What each symbol does to the elements:
at | i a
j821 | j739 j525
j215 | j181 j156
j739 | j762 j96
j962 | j698 j128
j762 | j872 j995
j886 | j744 j664
j726 | j995 j872
j872 | j176 j726
j348 | j61 j317
j664 | j990 j886
j50 | j435 j396
j552 | j821 j198
j435 | j33 j164
j176 | j665 j251
j128 | j687 j962
j156 | j278 j215
j92 | j64 j14
j96 | j525 j739
j854 | j151 j648
j744 | j354 j72
j103 | j164 j33
j986 | j215 j278
j164 | j396 j435
j687 | j317 j61
j198 | j50 j552
j354 | j854 j382
j61 | j962 j687
j852 | j508 j210
j33 | j852 j103
j14 | j522 j92
j990 | j251 j665
j72 | j664 j744
j278 | j717 j986
j648 | j382 j854
j151 | j14 j64
j181 | j92 j522
j317 | j571 j348
j995 | j96 j762
j396 | j552 j50
j571 | j986 j717
j717 | j348 j571
j382 | j72 j354
j522 | j156 j181
j665 | j886 j990
j210 | j103 j852
j698 | j210 j508
j251 | j726 j176
j64 | j648 j151
j508 | j128 j698
j525 | j198 j821

In the rows, 24 means zero.

The rows follow the links: the fewer symbols apart two elements are, the more alike their rows tend to be.

Each row is also shifted at random along 2 hidden directions that mean nothing.

Rows with their elements:
 16   18   28   29   29   24   27   22   24   14   22   24   13   24   20   26   19   22   29   26   22   23   19   25   17   18   17: j164
 37   25   29   26   19   23   26   23   21   29   37   28   30   23   29   20   31   22   26   22   19   25   24   23   31   27   28: j522
 15   20   22   20   26   29   15   24   30   23   16   19   29   20   20   30   23   28   13   21   28   20   30   26   13   24   26: j176
 17   16   28   21   17   27   18   20   29   26   26   24   19   18   17   28   28   22   19   23   27   24   18   27   20   27   19: j739
 33   25   23   19    3   24   10   22   20   37   15   25   20   20   22   24   34   23   12   20   23   34   13   17   30   41   22: j872
 27   22   25   24   31   24   28   25   33   24   38   25   32   25   25   22   23   23   29   26   27   18   31   29   25   16   30: j156
 32   21   32   30   22   24   25   22   19   22   36   24   31   22   31   26   32   27   24   22   15   22   29   21   21   25   30: j14
 14   22   15   27   26   19   26   25   17   29   18   29   27   26   27   20   13   26   23   14   30   31   20   20   26   31   18: j664
 19   19   25   28   28   25   27   26   18   20   29   22   33   26   30   22   23   31   22   18   23   22   34   24   16   23   30: j854
 22   26   18   21   26   21   18   25   26   29   13   26   21   26   23   27   18   22   19   21   31   29   21   18   24   28   16: j648
 23   32   15   19   27   23   30   28   20   21   20   24   24   29   23   12   18   24   28   25   27   20   28   30   34   19   34: j852
 15   17   27   19   37   28   25   26   37   22   30   27   16   26   16   23   21   17   26   27   36   18   30   29   22   17   17: j215
 17   27   10   19   20   21   23   26   14   34   15   26   30   30   27   12   17   27   16   14   34   31   23   23   34   37   27: j886
 14   24   17   15   34   24   21   28   32   31   17   27   22   29   19   22   14   21   22   24   41   25   24   24   26   26   15: j64
 19   33    8   15   26   21   30   27   22   25   20   25   29   32   23    7   15   24   28   24   33   20   25   33   39   22   33: j33
 35   29   33   24   28   26   21   23   35   17   28   16   27   19   25   39   31   22   25   34   15   14   31   25   15   11   27: j717
 19   18   27   25   20   23   23   20   24   24   25   29   12   23   16   22   26   21   26   22   25   27   15   24   25   27   15: j552
 32   25   27   27   18   23   12   21   19   25   12   19   20   20   29   37   27   27   14   24   16   29   21   10   15   30   16: j382

In each set, the symbols that take the first to the second take the third to the fourth. Give the fourth.
Answer with the element's name.
 17   20   25   19   20   29   14   22   30   24   18   20   24   19   18   32   27   26   14   22   26   21   25   24   14   26   23
to  13   19   19   17   20   25   18   23   30   31   22   26   23   22   14   22   22   22   19   20   34   25   21   28   28   30   19
as  25   25   26   28   23   20   28   22   17   19   19   26   11   25   23   23   22   21   28   28   18   26   17   20   25   21   17
to j210

 12   18   18   17   21   23   21   22   29   33   25   31   20   23   14   16   21   19   22   19   36   26   16   28   30   31   15
to  24   20   27   30   25   25   28   23   17   22   34   24   32   24   30   21   27   28   24   18   19   23   31   23   21   24   30
as  21   20   26   27   25   27   20   25   19   16   19   16   31   21   29   32   26   32   17   21   18   22   35   21    8   23   30
to j348

 22   22   29   22   30   28   16   24   34   21   17   21   20   21   20   36   23   23   18   28   27   22   27   20   11   19   16
to  30   24   28   31   17   23   15   20   17   23   12   19   22   18   32   40   28   29   15   24   14   31   22   11   10   28   18
as  24   21   32   28   30   28   30   24   21   11   26   21   14   26   24   23   27   23   28   29   17   19   32   26   18   15   27
to j986

 26   21   34   28   26   26   28   23   22   13   28   22   11   26   22   23   30   21   29   29   18   22   29   22   20   17   24
to  23   30   18   24   26   18   31   24   17   22   16   26   14   29   23   17   15   21   31   28   26   28   18   21   32   22   18
as  19   17   31   20   34   27   28   26   30   21   30   27   15   28   17   20   23   17   28   26   33   21   28   26   24   19   19
to j962

 18   19   24   20   18   27   15   22   30   28   21   24   22   20   16   26   27   22   17   21   29   24   20   24   20   29   20
to  19   22   15   27   20   18   25   24   14   31   22   30   29   26   29   18   15   27   24   14   25   33   16   18   29   34   18
as  32   28   30   28   20   25   28   23   13   15   22   21   13   26   28   23   30   23   26   28   13   23   26   21   24   19   29
to j717

 23   17   24   30   14   20   24   21   18   28   30   28   31   19   28   23   24   28   24   16   18   28   16   21   23   32   23
to  34   35   19   23   19   18   27   24   17   26   15   24   13   27   26   18   22   20   29   29   20   29   13   19   34   27   20
as  12   19   22   27   32   28   25   26   20   16   23   20   35   24   28   25   20   31   20   19   24   20   38   26   11   20   31
to j687

 16   23   19   23   32   22   21   25   25   27   14   25   25   25   25   27   14   26   19   21   31   28   24   20   19   26   16
to  15   17   29   27   26   24   26   20   23   19   25   25   13   23   19   24   22   22   29   24   23   24   17   24   19   21   16
as  35   38   11   15   22   17   28   28   23   33   16   29   22   30   26   12   17   17   29   29   31   28   16   22   46   27   23
to j995

 12   22   15   14   23   24   18   23   27   34   20   26   26   26   17   17   19   22   18   19   38   26   20   28   30   33   24
to  28   23   27   18   23   25   19   26   30   30   23   27   13   25   18   25   29   17   21   25   32   28   20   19   30   29   15
as  18   15   31   33   25   24   23   20   22   17   28   22   32   17   27   35   23   31   21   19   15   23   26   23    5   20   22
to j210

 26   29   22   18   33   24   28   27   36   23   31   24   32   26   22   23   20   20   30   30   29   16   29   30   29   15   26
to   2    9   32   22   37   29   24   22   39   13   29   23   20   20   12   31   19   23   26   25   31   12   29   34    6   12   19
as  35   30   21   21    9   22   18   22   24   29   29   21   32   19   24   26   33   24   20   24   16   22   17   26   29   27   32
to j986

 24   25   20   27   19   20   19   23   14   30   12   25   22   23   29   25   21   27   18   18   24   34   18   13   23   34   17
to  25   19   30   26   19   27   19   19   32   18   33   18   36   14   24   38   32   29   20   25   12   14   27   29    9   16   32
as  24   33   15   19   32   21   30   27   27   22   16   25   20   31   22   20   13   20   32   31   30   22   23   27   33   17   22
to j821

 17   21   14   20   21   21   26   23   26   32   36   31   38   24   22   13   19   25   27   16   30   24   18   30   35   29   27
to  13   17   33   21   43   31   20   24   44   12   23   18   20   20   16   42   20   22   20   31   31   13   37   29    3    8   17
as  26   33   13   16   21   22   26   25   25   26   20   22   31   26   21   15   22   25   25   25   27   20   24   30   36   24   34
to j72

 33   23   25   30   15   22   25   24   12   28   32   26   29   25   33   18   30   27   22   17   18   29   26   18   28   32   29
to  31   28   23   20   26   23   26   26   31   26   34   27   30   24   25   21   24   19   29   27   27   19   26   26   33   21   26
as  17   19   21   27   20   22   25   20   23   28   34   29   36   20   25   21   23   26   26   17   23   23   19   29   26   29   26
to j50

 28   29   22   24   21   22   30   26   14   20   21   24   15   30   26   12   26   22   29   27   21   26   24   24   33   24   29
to  29   28   28   20   35   26   24   25   37   16   24   18   27   23   22   35   23   23   27   36   21   13   32   28   17   10   26
as  23   18   33   25   31   27   28   23   26   18   31   24   12   27   21   22   27   19   28   27   25   21   30   26   21   18   21
to j156

 13   20   25   27   35   22   31   23   24   12   19   24   15   26   21   24   15   22   31   28   24   21   24   27   18   14   18
to  25   30   19   23   24   22   30   27   14   21   19   23   19   30   26   12   22   24   28   27   22   22   26   26   33   22   31
as  27   27   18   18   19   25   22   23   28   24   25   20   34   21   23   24   25   25   23   27   22   17   25   31   25   21   33
to j821

